Here is a tiny trained network, its code and every weight. The questions are about switching its units off for an input and a class, where a switched-off unit gives its printed mean instead of its output.

import numpy as np


def w(rows, s, z=0):
    codes = np.array(rows[::2]) - 128.0
    scale = np.full(codes.shape[1], s)
    scale[-1] = z or s
    return codes * scale


def f(y):
    return y / 2 * (1 + np.tanh(0.7978845608 * (y + 0.044715 * y**3)))


def log_softmax(a):
    a = a - a.max(-1, keepdims=True)
    return a - np.log(np.exp(a).sum(-1, keepdims=True))


def net(x, mask):
    res = np.array(x, float).reshape(1, 5) / 4 @ E
    y = f(res @ A[0][:, :-1].T + A[0][:, -1])
    res = res + np.where(mask, y, B[0][:, -1]) @ B[0][:, :-1]
    return log_softmax(res[-1] @ U[:, :-1].T + U[:, -1])


A, B = {}, {}
E = w([
[217,206,131,186,178,152,223],'x0',
[71,96,37,163,179,57,188],'x1',
[36,194,224,114,208,83,140],'x2',
[77,115,156,133,52,177,225],'x3',
[95,119,84,115,201,254,101],'x4',
],0.007)
A[0] = w([
[147,154,141,138,65,62,131,36],'N0',
[179,168,127,138,159,137,160,24],'N1',
[173,146,194,126,82,114,108,83],'N2',
[177,119,71,132,93,138,124,25],'N3',
[72,107,108,112,83,117,54,3],'N4',
[78,139,175,122,147,104,119,22],'N5',
[87,116,34,127,156,50,172,116],'N6',
[208,162,134,128,167,124,179,130],'N7',
[80,129,156,121,69,158,203,97],'N8',
[94,114,92,119,194,253,116,94],'N9',
[133,125,146,147,137,126,125,18],'N10',
[197,156,94,127,225,73,6,24],'N11',
[78,137,120,119,80,158,188,103],'N12',
[178,124,119,125,182,80,65,90],'N13',
[184,192,127,125,172,164,198,72],'N14',
[157,138,195,111,107,166,87,26],'N15',
[174,75,93,131,99,147,117,24],'N16',
[185,112,119,129,65,73,141,109],'N17',
[94,104,66,134,167,98,162,71],'N18',
[106,134,110,129,170,198,113,66],'N19',
[97,141,200,138,193,122,129,37],'N20',
[157,129,142,139,97,70,134,45],'N21',
[153,114,129,121,106,55,148,56],'N22',
[107,127,102,121,177,204,104,51],'N23',
[95,175,145,126,136,109,123,36],'N24',
[74,107,151,140,69,193,203,31],'N25',
[195,143,145,160,168,147,203,64],'N26',
[90,117,76,136,138,99,167,44],'N27',
[162,124,75,133,94,155,118,26],'N28',
[147,145,187,120,95,26,145,117],'N29',
[18,56,131,108,67,114,28,84],'N30',
[202,99,13,121,60,164,113,93],'N31',
[157,147,179,110,112,175,83,170],'N32',
[152,158,186,130,99,174,84,59],'N33',
[159,114,145,119,115,84,146,21],'N34',
[50,196,213,108,197,107,131,79],'N35',
],0.013,0.0055)
B[0] = w([
[87,110,40,85,140,56,146,162],'N0',
[91,111,96,17,83,159,154,155],'N1',
[183,101,41,143,138,137,146,163],'N2',
[99,26,156,73,130,111,148,163],'N3',
[78,133,84,15,89,193,155,162],'N4',
[94,22,146,64,121,124,152,147],'N5',
[234,97,68,180,147,230,126,218],'N6',
[77,188,137,100,95,216,120,196],'N7',
[201,190,186,72,116,55,115,186],'N8',
[75,171,15,195,157,21,109,227],'N9',
[128,83,107,63,116,118,142,115],'N10',
[218,199,205,33,97,38,138,200],'N11',
[189,167,171,90,135,78,115,174],'N12',
[182,184,175,75,107,82,134,169],'N13',
[57,159,127,85,91,212,117,197],'N14',
[213,33,52,81,128,174,156,159],'N15',
[108,23,157,69,132,112,146,165],'N16',
[71,125,126,189,161,84,113,185],'N17',
[214,63,72,125,123,184,138,175],'N18',
[93,118,46,125,127,48,141,168],'N19',
[102,19,176,110,135,120,144,164],'N20',
[102,102,60,86,112,68,122,150],'N21',
[116,129,55,110,123,74,144,158],'N22',
[83,122,38,129,125,32,147,175],'N23',
[114,49,132,81,125,107,142,135],'N24',
[219,142,174,9,99,32,154,185],'N25',
[73,169,132,79,92,216,117,189],'N26',
[205,64,75,84,129,158,150,158],'N27',
[108,29,141,80,121,94,155,157],'N28',
[61,174,60,195,157,51,105,197],'N29',
[34,225,144,88,79,252,125,231],'N30',
[77,50,251,203,165,121,115,244],'N31',
[218,124,89,211,157,206,121,189],'N32',
[213,57,56,105,138,186,144,167],'N33',
[105,80,65,46,119,74,157,133],'N34',
[74,15,232,201,154,114,117,214],'N35',
],0.027,0.011)
U = w([
[72,141,126,89,97,183,140,63],'0',
[94,50,181,138,164,117,147,91],'1',
[96,127,65,141,157,75,138,229],'2',
[188,151,170,82,124,85,143,145],'3',
[193,84,83,138,156,175,158,73],'4',
[135,202,176,244,167,158,70,253],'5',
],0.011,0.0026)

Each question gives the input, the list of numbers given to net, and the class t.
The units are the neurons (one row each of A and B). Each row of codes is followed by its name. A weight is (code - 128) times the scale printed after its matrix; where a second scale follows, it is the last column's (A, B and U).
mask holds one flag per neuron, in row order. A switched-off neuron (its flag False) gives its mean, the last column of its row in B, instead of its output. The means were averaged over made-up inputs and are rounded, as every weight is.
A unit's drop is (log p(t) with every unit on - log p(t) with that unit switched off) / (log p(t) with every unit on - log p(t) with every unit switched off).
The circuit of an input: a set's keep is (log p(t) with only the set's units on - log p(t) with every unit switched off) / (log p(t) with every unit on - log p(t) with every unit switched off). Starting from the 12 units with the biggest drops (on a tie, the unit counted first), units are removed one at a time, each time the one whose removal leaves the highest keep (on an exact tie, the one counted first), for as long as the keep stays at least 0.8.
circuit, biggest first: the units of the circuit, biggest drop first
top k neurons: the k neurons with the biggest drops, biggest first
drop of u: that unit's drop, to one decimal
input [-4,3,-6,-3,2], class 1: circuit, biggest first -> (N31)
input [7,5,7,3,-6], class 0: top 2 neurons -> (N26 N7)
input [-5,-8,7,-7,-1], class 4: top 4 neurons -> (N32 N15 N33 N31)
input [-1,1,-3,7,-7], class 2: top 2 neurons -> (N29 N17)
input [4,-6,1,6,-5], class 3: top 3 neurons -> (N8 N25 N6)
input [-4,2,-8,-1,-8], class 1: top 2 neurons -> (N31 N9)
input [5,4,-6,0,-4], class 1: top 2 neurons -> (N31 N30)
input [-4,-5,-6,-6,-6], class 1: top 4 neurons -> (N31 N9 N17 N16)
input [6,4,8,2,5], class 1: top 2 neurons -> (N35 N20)
input [2,-4,-4,0,2], class 1: top 3 neurons -> (N31 N6 N18)
input [-6,2,-3,7,4], class 3: top 4 neurons -> (N25 N8 N12 N14)
input [-6,-2,-7,1,1], class 1: top 2 neurons -> (N31 N16)
input [8,-2,8,-4,6], class 0: top 2 neurons -> (N14 N7)
input [1,-6,-2,4,-5], class 4: circuit, biggest first -> (N2)
input [-7,3,-8,-1,2], class 1: top 3 neurons -> (N31 N16 N7)
input [-6,-7,3,-4,6], class 4: top 2 neurons -> (N32 N15)
input [5,5,-1,2,3], class 0: top 4 neurons -> (N14 N26 N32 N7)
input [6,5,0,1,4], class 0: drop of N14 -> 0.1
input [0,-6,1,5,-5], class 4: drop of N9 -> 1.1
input [2,3,-5,-2,8], class 2: circuit, biggest first -> (N9)
input [-2,0,-5,-5,7], class 2: drop of N9 -> 4.4
input [-4,-8,-6,-5,-1], class 4: drop of N33 -> 0.1
